Here is a tiny trained network, its code and every weight. The questions are about switching its units off for an input and a class, where a switched-off unit gives its printed mean instead of its output.

import numpy as np


def w(rows, s, z=0):
    codes = np.array(rows[::2]) - 128.0
    scale = np.full(codes.shape[1], s)
    scale[-1] = z or s
    return codes * scale


def f(y):
    return y / 2 * (1 + np.tanh(0.7978845608 * (y + 0.044715 * y**3)))


def log_softmax(a):
    a = a - a.max(-1, keepdims=True)
    return a - np.log(np.exp(a).sum(-1, keepdims=True))


def net(x, mask):
    res = np.array(x, float).reshape(1, 6) / 4 @ E
    y = f(res @ A[0][:, :-1].T + A[0][:, -1])
    res = res + np.where(mask, y, B[0][:, -1]) @ B[0][:, :-1]
    return log_softmax(res[-1] @ U[:, :-1].T + U[:, -1])


A, B = {}, {}
E = w([
[123,97,89,2],'x0',
[204,117,192,91],'x1',
[62,15,144,115],'x2',
[134,158,164,44],'x3',
[18,155,207,174],'x4',
[109,155,51,130],'x5',
],0.0075)
A[0] = w([
[156,94,152,57,205],'n0',
[76,134,118,181,158],'n1',
[166,164,204,52,119],'n2',
[180,136,184,105,183],'n3',
[78,116,122,100,154],'n4',
[164,163,160,97,160],'n5',
[125,32,96,65,102],'n6',
[100,13,59,58,163],'n7',
[131,115,131,182,161],'n8',
[180,125,141,151,172],'n9',
[72,130,153,137,135],'n10',
[180,80,119,180,194],'n11',
[34,76,177,178,188],'n12',
[129,25,106,85,106],'n13',
[92,165,44,145,150],'n14',
[71,118,208,151,179],'n15',
[165,188,202,145,197],'n16',
[118,205,10,130,172],'n17',
[129,113,204,56,254],'n18',
[133,65,72,85,163],'n19',
],0.014,0.0039)
B[0] = w([
[155,58,134,104,197],'n0',
[115,200,147,155,195],'n1',
[133,115,155,74,197],'n2',
[162,104,186,53,183],'n3',
[100,121,110,151,164],'n4',
[177,101,147,93,169],'n5',
[124,66,100,160,194],'n6',
[126,39,75,141,228],'n7',
[131,145,170,169,167],'n8',
[186,151,184,140,159],'n9',
[71,117,141,167,174],'n10',
[168,115,145,186,174],'n11',
[59,170,152,180,252],'n12',
[118,50,120,133,187],'n13',
[132,199,83,146,189],'n14',
[68,147,146,130,217],'n15',
[103,126,175,82,201],'n16',
[244,199,61,120,215],'n17',
[92,110,126,88,217],'n18',
[135,78,92,96,185],'n19',
],0.011)
U = w([
[180,159,11,126,163],'0',
[114,7,37,133,81],'1',
[178,109,184,154,253],'2',
[146,90,195,39,99],'3',
[23,141,161,174,56],'4',
],0.011,0.0018)

Each question gives the input, the list of numbers given to net, and the class t.
The units are the neurons (one row each of A and B). Each row of codes is followed by its name. A weight is (code - 128) times the scale printed after its matrix; where a second scale follows, it is the last column's (A, B and U).
mask holds one flag per neuron, in row order. A switched-off neuron (its flag False) gives its mean, the last column of its row in B, instead of its output. The means were averaged over made-up inputs and are rounded, as every weight is.
A unit's drop is (log p(t) with every unit on - log p(t) with that unit switched off) / (log p(t) with every unit on - log p(t) with every unit switched off).
The circuit of an input: a set's keep is (log p(t) with only the set's units on - log p(t) with every unit switched off) / (log p(t) with every unit on - log p(t) with every unit switched off). Starting from the 12 units with the biggest drops (on a tie, the unit counted first), units are removed one at a time, each time the one whose removal leaves the highest keep (on an exact tie, the one counted first), for as long as the keep stays at least 0.8.
circuit, biggest first: the units of the circuit, biggest drop first
unit that matters most: the unit with the biggest drop
k most important neurons: the k neurons with the biggest drops, biggest first
drop when u is switched off: that unit's drop, to one decimal
input [1,-5,0,-3,-1,-7], class 4: circuit, biggest first	n17, n0
input [-4,0,0,-7,-3,-5], class 2: circuit, biggest first	n11, n9
input [-7,-8,-7,5,-1,-5], class 0: circuit, biggest first	n17
input [-8,1,-1,5,0,0], class 3: circuit, biggest first	n12, n16
input [-6,6,-2,-3,-1,-5], class 3: 2 most important neurons	n16, n3
input [-4,-4,0,6,2,5], class 0: circuit, biggest first	n17, n14
input [3,-8,-5,6,-4,-6], class 0: 2 most important neurons	n17, n16
input [7,-4,-6,0,6,-2], class 0: 2 most important neurons	n12, n17
input [-3,1,8,7,2,1], class 4: 2 most important neurons	n12, n15
input [-2,2,7,1,1,1], class 4: 4 most important neurons	n12, n17, n15, n5
input [4,5,-4,-7,-6,-4], class 3: 2 most important neurons	n3, n9
input [3,-7,4,0,2,6], class 0: 2 most important neurons	n17, n14
input [-7,2,-4,8,8,-6], class 3: drop when n16 is switched off	1.1
input [3,-7,-2,0,4,3], class 0: unit that matters most	n17
input [-2,-8,3,-8,1,7], class 0: drop when n17 is switched off	1.3
input [7,6,-2,-2,-4,-3], class 1: drop when n6 is switched off	0.6
